Here is a tiny trained network, its code and every weight. The questions are about switching its units off for an input and a target symbol, where a switched-off unit gives its printed mean instead of its output.

import numpy as np


def w(rows, s, z=0):
    codes = np.array(rows[::2]) - 128.0
    scale = np.full(codes.shape[1], s)
    scale[-1] = z or s
    return codes * scale


def f(y):
    return y / 2 * (1 + np.tanh(0.7978845608 * (y + 0.044715 * y**3)))


def softmax(a):
    e = np.exp(a - a.max(-1, keepdims=True))
    return e / e.sum(-1, keepdims=True)


def log_softmax(a):
    a = a - a.max(-1, keepdims=True)
    return a - np.log(np.exp(a).sum(-1, keepdims=True))


def net(x, mask):
    ids = ['ΓΔΞΣΩαβεζηθλμπφψ'.index(c) for c in x.split()]
    T = len(ids)
    res = E[ids] + P[:T]
    u = 0
    for l in range(2):
        r = res
        for j in range(3):
            rows = slice(4 * j, 4 * j + 4)
            q, k, v = (r @ M[l][rows].T for M in (Q, K, V))
            z = softmax(np.where(np.tri(T) > 0, q @ k.T / 4**0.5, -1e9)) @ v
            o = O[l][rows]
            res = res + np.where(mask[u + j], z, o[:, -1]) @ o[:, :-1]
        u += 3
        y = f(res @ A[l][:, :-1].T + A[l][:, -1])
        res = res + np.where(mask[u : u + 4], y, B[l][:, -1]) @ B[l][:, :-1]
        u += 4
    return log_softmax(res[-1] @ U[:, :-1].T + U[:, -1])


Q, K, V, O, A, B = {}, {}, {}, {}, {}, {}
E = w([
[153,69,202,115],'Γ',
[167,255,243,107],'Δ',
[232,82,129,77],'Ξ',
[175,177,139,241],'Σ',
[78,158,82,75],'Ω',
[146,8,114,102],'α',
[227,198,182,80],'β',
[170,65,55,69],'ε',
[81,196,29,68],'ζ',
[40,109,76,100],'η',
[181,129,180,95],'θ',
[117,95,123,96],'λ',
[117,207,119,98],'μ',
[19,201,133,107],'π',
[94,143,212,118],'φ',
[209,134,249,108],'ψ',
],0.0091)
P = w([
[131,134,124,147],'0',
[113,112,135,97],'1',
[151,170,115,85],'2',
[143,146,119,199],'3',
[36,49,252,126],'4',
[124,125,138,72],'5',
],0.02)
Q[0] = w([
[91,150,80,116],'0.h0',
[169,152,113,114],'0.h0',
[157,116,120,176],'0.h0',
[125,115,133,29],'0.h0',
[101,87,154,211],'0.h1',
[154,158,80,173],'0.h1',
[116,100,147,252],'0.h1',
[142,126,106,227],'0.h1',
[105,125,151,70],'0.h2',
[128,114,128,145],'0.h2',
[113,137,140,78],'0.h2',
[140,128,113,190],'0.h2',
],0.019)
K[0] = w([
[75,155,62,99],'0.h0',
[172,159,107,116],'0.h0',
[149,114,115,190],'0.h0',
[133,126,139,6],'0.h0',
[120,126,138,40],'0.h1',
[97,83,165,150],'0.h1',
[105,112,149,40],'0.h1',
[78,82,169,88],'0.h1',
[135,123,127,156],'0.h2',
[139,139,121,115],'0.h2',
[131,114,135,173],'0.h2',
[126,137,128,77],'0.h2',
],0.02)
V[0] = w([
[77,107,80,140],'0.h0',
[198,150,120,158],'0.h0',
[188,115,178,148],'0.h0',
[102,92,159,216],'0.h0',
[1,162,121,136],'0.h1',
[245,245,218,148],'0.h1',
[92,251,1,138],'0.h1',
[46,160,249,147],'0.h1',
[121,151,93,106],'0.h2',
[149,114,110,172],'0.h2',
[133,137,131,44],'0.h2',
[127,108,185,82],'0.h2',
],0.01)
O[0] = w([
[150,149,162,120,114],'0.h0',
[84,108,121,105,2],'0.h0',
[110,133,96,121,109],'0.h0',
[165,160,95,76,118],'0.h0',
[74,63,213,164,166],'0.h1',
[214,181,85,213,194],'0.h1',
[47,86,96,217,219],'0.h1',
[192,102,251,173,157],'0.h1',
[103,119,126,139,125],'0.h2',
[130,125,129,87,135],'0.h2',
[113,135,102,172,93],'0.h2',
[153,140,114,160,106],'0.h2',
],0.012,0.0034)
A[0] = w([
[97,126,110,2,178],'0.n0',
[129,117,125,33,143],'0.n1',
[187,122,162,33,245],'0.n2',
[95,147,125,60,6],'0.n3',
],0.0064,0.0011)
B[0] = w([
[58,144,121,3,255],'0.n0',
[92,181,163,52,190],'0.n1',
[136,239,205,45,220],'0.n2',
[94,130,88,71,160],'0.n3',
],0.0051,0.0031)
Q[1] = w([
[158,77,172,95],'1.h0',
[170,57,183,58],'1.h0',
[85,215,72,141],'1.h0',
[83,169,54,162],'1.h0',
[152,143,147,155],'1.h1',
[135,133,117,143],'1.h1',
[106,117,144,87],'1.h1',
[103,151,128,134],'1.h1',
[112,114,161,193],'1.h2',
[2,109,196,120],'1.h2',
[221,182,79,189],'1.h2',
[148,175,109,167],'1.h2',
],0.008)
K[1] = w([
[131,65,170,95],'1.h0',
[151,62,164,80],'1.h0',
[118,190,116,139],'1.h0',
[118,208,43,154],'1.h0',
[118,136,104,123],'1.h1',
[135,142,122,127],'1.h1',
[131,100,149,132],'1.h1',
[122,140,152,129],'1.h1',
[148,180,152,235],'1.h2',
[62,118,15,254],'1.h2',
[161,193,245,73],'1.h2',
[119,176,180,104],'1.h2',
],0.0075)
V[1] = w([
[78,212,116,145],'1.h0',
[112,207,138,135],'1.h0',
[82,211,123,145],'1.h0',
[191,30,150,106],'1.h0',
[125,119,123,156],'1.h1',
[128,127,117,129],'1.h1',
[110,148,116,140],'1.h1',
[136,110,93,129],'1.h1',
[152,119,254,74],'1.h2',
[149,126,33,172],'1.h2',
[225,46,152,88],'1.h2',
[134,124,117,134],'1.h2',
],0.0038)
O[1] = w([
[154,19,90,117,147],'1.h0',
[166,65,79,134,142],'1.h0',
[160,20,90,120,152],'1.h0',
[104,252,168,142,112],'1.h0',
[143,77,142,117,124],'1.h1',
[120,125,130,128,114],'1.h1',
[120,82,130,127,128],'1.h1',
[91,133,134,123,77],'1.h1',
[130,50,176,88,252],'1.h2',
[123,228,119,155,9],'1.h2',
[111,177,191,49,79],'1.h2',
[121,147,132,131,112],'1.h2',
],0.0035,0.0022)
A[1] = w([
[97,188,140,144,169],'1.n0',
[87,197,124,140,204],'1.n1',
[44,167,119,14,9],'1.n2',
[2,41,177,136,71],'1.n3',
],0.0076,0.013)
B[1] = w([
[149,65,133,128,177],'1.n0',
[124,50,118,106,220],'1.n1',
[255,90,108,234,172],'1.n2',
[132,246,86,124,254],'1.n3',
],0.0093,0.0092)
U = w([
[160,62,254,146,129],'Γ',
[87,169,64,147,65],'Δ',
[140,200,57,62,103],'Ξ',
[181,66,138,114,146],'Σ',
[76,255,120,66,125],'Ω',
[132,138,141,128,100],'α',
[165,176,76,167,98],'β',
[44,10,181,24,253],'ε',
[149,191,188,43,101],'ζ',
[130,63,57,131,100],'η',
[186,139,161,209,11],'θ',
[162,173,120,124,176],'λ',
[92,208,209,197,124],'μ',
[188,236,137,120,67],'π',
[104,7,150,216,146],'φ',
[99,153,114,135,162],'ψ',
],0.0079,0.0063)

Each question gives the input, a string of symbols that net reads in full, and the target symbol t.
The units are the heads (4 rows each of Q, K, V and O) and the neurons (one row each of A and B). Each row of codes is followed by its name. A weight is (code - 128) times the scale printed after its matrix; where a second scale follows, it is the last column's (O, A, B and U).
mask holds one flag per unit, layer by layer, with each layer's heads first. A switched-off unit (its flag False) gives its mean, the last column of its rows in O or B, instead of its output. The means were averaged over made-up inputs and are rounded, as every weight is.
A unit's drop is (log p(t) with every unit on - log p(t) with that unit switched off) / (log p(t) with every unit on - log p(t) with every unit switched off).
The circuit of an input: a set's keep is (log p(t) with only the set's units on - log p(t) with every unit switched off) / (log p(t) with every unit on - log p(t) with every unit switched off). Starting from the 12 units with the biggest drops (on a tie, the unit counted first), units are removed one at a time, each time the one whose removal leaves the highest keep (on an exact tie, the one counted first), for as long as the keep stays at least 0.8.
units of the circuit, in order: the units of the circuit, biggest drop first
top k neurons: the k neurons with the biggest drops, biggest first
top k neurons in layer l: the k neurons of layer l with the biggest drops, biggest first
which heads matter: for each layer, one digit per head in row order, 1 if its drop is at least 0.15 and else 0, layers parted by /
drop when u is switched off: that unit's drop, to one decimal
input π β α ζ η π, target Δ: units of the circuit, in order	0.h1, 1.n3
input λ π π η λ η, target Ω: which heads matter	110 / 000
input ψ λ η, target π: units of the circuit, in order	0.h1
input λ φ η μ Γ, target Ω: units of the circuit, in order	1.n3, 0.h1
input ψ φ μ μ μ β, target φ: units of the circuit, in order	0.h1, 0.h0
input β λ μ λ λ, target φ: units of the circuit, in order	0.h1, 0.h0, 1.n3
input Ξ ψ α λ λ, target Σ: top 3 neurons	1.n2, 1.n3, 0.n0
input φ λ μ η π, target φ: units of the circuit, in order	0.h1, 0.h0, 1.n3, 1.n1
input μ Ξ Γ Ξ μ μ, target Ξ: which heads matter	010 / 000
input π Γ Δ μ θ μ, target φ: which heads matter	010 / 000
input λ μ φ λ μ, target Γ: which heads matter	110 / 000
input μ μ Δ α Δ θ, target Σ: which heads matter	011 / 000
input μ ε ε λ π, target η: which heads matter	010 / 000
input φ Γ Ξ λ λ π, target ε: which heads matter	101 / 000
input π λ β λ Γ, target β: units of the circuit, in order	0.h1
input λ λ Γ ζ, target ε: units of the circuit, in order	0.h1, 1.n3
input μ π λ, target φ: which heads matter	010 / 000
input Ξ μ Γ Ξ, target φ: which heads matter	001 / 000
input λ φ ψ, target ε: top 2 neurons in layer 1	1.n3, 1.n2
input φ φ π η, target Γ: units of the circuit, in order	0.h1
input Γ π η φ φ Γ, target Γ: units of the circuit, in order	0.h1, 1.n3
input μ μ λ α, target φ: which heads matter	011 / 000
input μ λ μ, target φ: drop when 0.h0 is switched off	0.1
input Σ Σ π ε μ, target μ: drop when 1.n3 is switched off	0.7
